Below is a small trained network, with its code and all its weights. Each question gives an input and a target symbol and asks what happens when units are switched off, that is, made to give their printed mean instead of their output.

import numpy as np


def w(rows, s, z=0):
    codes = np.array(rows[::2]) - 128.0
    scale = np.full(codes.shape[1], s)
    scale[-1] = z or s
    return codes * scale


def f(y):
    return np.maximum(y, 0)


def softmax(a):
    e = np.exp(a - a.max(-1, keepdims=True))
    return e / e.sum(-1, keepdims=True)


def log_softmax(a):
    a = a - a.max(-1, keepdims=True)
    return a - np.log(np.exp(a).sum(-1, keepdims=True))


def net(x, mask):
    ids = ['ΓΘΠΣαεημξψω'.index(c) for c in x.split()]
    T = len(ids)
    res = E[ids] + P[:T]
    u = 0
    for l in range(2):
        r = res
        for j in range(2):
            rows = slice(4 * j, 4 * j + 4)
            q, k, v = (r @ M[l][rows].T for M in (Q, K, V))
            z = softmax(np.where(np.tri(T) > 0, q @ k.T / 4**0.5, -1e9)) @ v
            o = O[l][rows]
            res = res + np.where(mask[u + j], z, o[:, -1]) @ o[:, :-1]
        u += 2
        y = f(res @ A[l][:, :-1].T + A[l][:, -1])
        res = res + np.where(mask[u : u + 4], y, B[l][:, -1]) @ B[l][:, :-1]
        u += 4
    return log_softmax(res[-1] @ U[:, :-1].T + U[:, -1])


Q, K, V, O, A, B = {}, {}, {}, {}, {}, {}
E = w([
[149,161,146,160,110,194,79,130],'Γ',
[109,159,164,140,88,53,164,117],'Θ',
[121,183,56,121,92,101,118,139],'Π',
[223,156,223,145,107,64,161,69],'Σ',
[172,174,90,166,34,106,95,84],'α',
[78,225,177,47,202,131,112,152],'ε',
[105,118,226,190,168,2,141,147],'η',
[88,99,101,85,174,19,169,121],'μ',
[109,120,220,166,129,93,187,245],'ξ',
[227,66,99,45,109,118,64,170],'ψ',
[149,169,221,60,114,146,60,47],'ω',
],0.019)
P = w([
[53,72,109,7,48,139,72,236],'0',
[128,178,89,50,98,172,147,119],'1',
[167,170,102,125,177,164,194,81],'2',
[187,126,82,151,253,139,173,69],'3',
[142,119,110,94,153,187,110,116],'4',
[124,55,127,119,177,165,112,136],'5',
],0.0065)
Q[0] = w([
[93,150,87,159,109,110,155,145],'L0H0',
[113,94,85,205,170,160,129,193],'L0H0',
[101,188,218,98,105,131,183,146],'L0H0',
[151,114,155,74,157,199,71,167],'L0H0',
[90,159,234,74,163,85,193,116],'L0H1',
[145,173,168,97,173,147,132,254],'L0H1',
[224,112,186,95,130,200,69,34],'L0H1',
[69,182,137,172,157,126,51,85],'L0H1',
],0.0089)
K[0] = w([
[113,136,75,149,105,109,185,105],'L0H0',
[116,1,141,147,84,159,107,110],'L0H0',
[107,136,181,153,115,145,152,110],'L0H0',
[93,155,156,26,103,139,46,144],'L0H0',
[107,191,190,94,239,111,145,105],'L0H1',
[102,173,176,82,191,166,107,231],'L0H1',
[183,87,167,152,148,184,85,73],'L0H1',
[94,156,104,139,106,135,126,68],'L0H1',
],0.0094)
V[0] = w([
[124,124,35,101,139,58,223,94],'L0H0',
[166,104,114,60,191,162,162,160],'L0H0',
[87,67,110,156,76,196,229,92],'L0H0',
[90,126,159,123,40,112,105,184],'L0H0',
[49,141,95,148,98,122,164,60],'L0H1',
[179,136,254,72,173,115,40,16],'L0H1',
[46,172,50,215,157,210,124,216],'L0H1',
[148,171,222,118,131,44,138,82],'L0H1',
],0.0064)
O[0] = w([
[128,163,120,89,119,77,104,131,146],'L0H0',
[197,98,159,155,172,157,160,139,80],'L0H0',
[166,54,57,115,86,118,145,70,54],'L0H0',
[72,101,134,64,162,137,172,145,165],'L0H0',
[123,94,55,166,104,145,98,98,116],'L0H1',
[94,81,140,127,67,146,124,254,207],'L0H1',
[105,215,150,128,152,166,135,77,1],'L0H1',
[131,112,116,131,142,140,136,233,217],'L0H1',
],0.0088,0.0059)
A[0] = w([
[253,119,53,101,11,34,234,155,148],'L0N0',
[16,130,123,103,107,141,24,130,2],'L0N1',
[15,156,134,137,204,185,126,18,89],'L0N2',
[213,154,60,204,149,51,162,53,155],'L0N3',
],0.0049,0.0032)
B[0] = w([
[137,138,139,32,129,121,224,77,255],'L0N0',
[81,133,178,77,146,79,238,158,145],'L0N1',
[142,72,161,165,111,254,158,172,140],'L0N2',
[181,140,91,188,54,154,83,128,179],'L0N3',
],0.0076,0.0096)
Q[1] = w([
[175,50,161,88,16,95,189,155],'L1H0',
[159,176,137,205,214,245,108,184],'L1H0',
[197,110,151,130,97,119,228,174],'L1H0',
[149,129,122,143,192,85,255,160],'L1H0',
[181,123,133,155,123,159,181,168],'L1H1',
[118,141,100,117,126,75,213,170],'L1H1',
[136,154,97,81,193,36,170,148],'L1H1',
[57,93,98,211,128,53,147,88],'L1H1',
],0.0065)
K[1] = w([
[70,176,82,133,151,202,71,174],'L1H0',
[175,147,143,61,100,36,201,152],'L1H0',
[91,204,192,93,222,101,39,180],'L1H0',
[59,211,225,42,117,164,122,197],'L1H0',
[107,119,243,83,142,99,156,210],'L1H1',
[114,45,186,120,254,29,58,123],'L1H1',
[165,211,112,106,179,105,144,147],'L1H1',
[67,23,76,186,97,97,137,68],'L1H1',
],0.006)
V[1] = w([
[194,61,123,173,103,117,111,93],'L1H0',
[178,253,78,106,197,164,120,209],'L1H0',
[238,114,167,174,135,116,91,85],'L1H0',
[90,131,98,127,72,217,125,114],'L1H0',
[151,41,211,79,195,124,179,154],'L1H1',
[123,177,104,221,137,135,106,138],'L1H1',
[154,68,117,193,41,131,60,68],'L1H1',
[174,111,65,147,123,200,150,115],'L1H1',
],0.0059)
O[1] = w([
[66,142,211,132,36,173,131,126,50],'L1H0',
[148,169,91,137,203,37,77,112,177],'L1H0',
[191,172,161,82,93,131,127,204,42],'L1H0',
[69,106,91,80,151,130,142,188,145],'L1H0',
[102,131,48,88,141,124,128,45,221],'L1H1',
[103,119,158,130,84,86,142,114,19],'L1H1',
[167,75,145,49,80,187,170,109,3],'L1H1',
[121,164,189,120,3,132,89,87,62],'L1H1',
],0.0065,0.008)
A[1] = w([
[192,73,201,158,62,254,129,101,184],'L1N0',
[106,103,205,134,115,140,134,173,12],'L1N1',
[167,153,48,135,165,127,137,81,180],'L1N2',
[134,68,102,122,155,89,52,228,253],'L1N3',
],0.0075,0.0037)
B[1] = w([
[254,53,121,205,205,140,212,142,162],'L1N0',
[65,116,92,165,101,113,139,157,133],'L1N1',
[58,132,203,96,103,176,95,122,230],'L1N2',
[136,119,172,175,62,136,113,96,255],'L1N3',
],0.013,0.012)
U = w([
[2,173,34,105,54,34,89,89,253],'Γ',
[129,195,149,194,42,147,162,53,242],'Θ',
[186,147,69,208,152,96,137,128,216],'Π',
[158,53,198,98,157,54,237,179,130],'Σ',
[103,116,147,153,135,135,138,131,35],'α',
[127,97,128,223,150,44,89,96,101],'ε',
[115,99,119,154,154,131,126,130,98],'η',
[120,77,136,178,200,238,123,131,95],'μ',
[90,167,197,145,216,149,190,183,213],'ξ',
[131,67,240,63,164,201,114,107,4],'ψ',
[82,83,156,166,115,187,113,179,8],'ω',
],0.0072,0.0037)

Each question gives the input, a string of symbols that net reads in full, and the target symbol t.
The units are the heads (4 rows each of Q, K, V and O) and the neurons (one row each of A and B). Each row of codes is followed by its name. A weight is (code - 128) times the scale printed after its matrix; where a second scale follows, it is the last column's (O, A, B and U).
mask holds one flag per unit, layer by layer, with each layer's heads first. A switched-off unit (its flag False) gives its mean, the last column of its rows in O or B, instead of its output. The means were averaged over made-up inputs and are rounded, as every weight is.
A unit's drop is (log p(t) with every unit on - log p(t) with that unit switched off) / (log p(t) with every unit on - log p(t) with every unit switched off).
The circuit of an input: a set's keep is (log p(t) with only the set's units on - log p(t) with every unit switched off) / (log p(t) with every unit on - log p(t) with every unit switched off). Starting from all 12 units, units are removed one at a time, each time the one whose removal leaves the highest keep (on an exact tie, the one counted first), for as long as the keep stays at least 0.8.
units of the circuit, in order: the units of the circuit, biggest drop first
k most important neurons: the k neurons with the biggest drops, biggest first
k most important neurons of layer l: the k neurons of layer l with the biggest drops, biggest first
heads that matter: for each layer, one digit per head in row order, 1 if its drop is at least 0.15 and else 0, layers parted by /
drop of u: that unit's drop, to one decimal
input Σ ε ξ ξ Π ψ, target ε: units of the circuit, in order -> [L1N3; L1H0]
input α Σ ξ ω Σ, target Σ: units of the circuit, in order -> [L0H1]
input α ξ α ε ξ, target ε: heads that matter -> 00 / 10
input ξ ε α ω, target ε: heads that matter -> 01 / 10
input α Θ Γ, target μ: 3 most important neurons -> [L1N0; L0N2; L0N0]
input α Π α Π, target Θ: heads that matter -> 11 / 01
input Σ Θ α α ω ω, target ω: units of the circuit, in order -> [L0H1; L1N1]
input Σ ε α, target Γ: heads that matter -> 00 / 00
input η Σ α, target Γ: 2 most important neurons -> [L1N3; L1N0]
input Σ η α μ, target Γ: units of the circuit, in order -> [L1N0; L1H1]
input Γ ξ Σ ξ Π Θ, target Γ: heads that matter -> 00 / 01
input Σ ε Σ, target ε: units of the circuit, in order -> [L1H0; L1N3; L0H1]
input Π Σ Π α Σ Π, target Π: heads that matter -> 01 / 11
input α α ψ, target ψ: units of the circuit, in order -> [L1H1; L1N2; L0H1; L0N0]
input Π α ξ α Π Π, target Π: 3 most important neurons -> [L0N0; L0N3; L1N2]
input η Σ Θ Σ Π η, target ε: heads that matter -> 00 / 00
input α α Σ α, target Π: heads that matter -> 11 / 11
input α Θ Π Σ Π μ, target Γ: heads that matter -> 00 / 00
input ε ψ α α α, target Π: 3 most important neurons of layer 1 -> [L1N0; L1N2; L1N3]
input ε Σ Π α Σ, target ε: most important neuron of layer 1 -> [L1N3]
input ψ Γ ε ξ ψ, target ε: 2 most important neurons -> [L1N3; L0N0]
input α ξ Σ, target Σ: drop of L0H1 -> 2.7
input Π Π Π, target Θ: drop of L0N1 -> 0.0
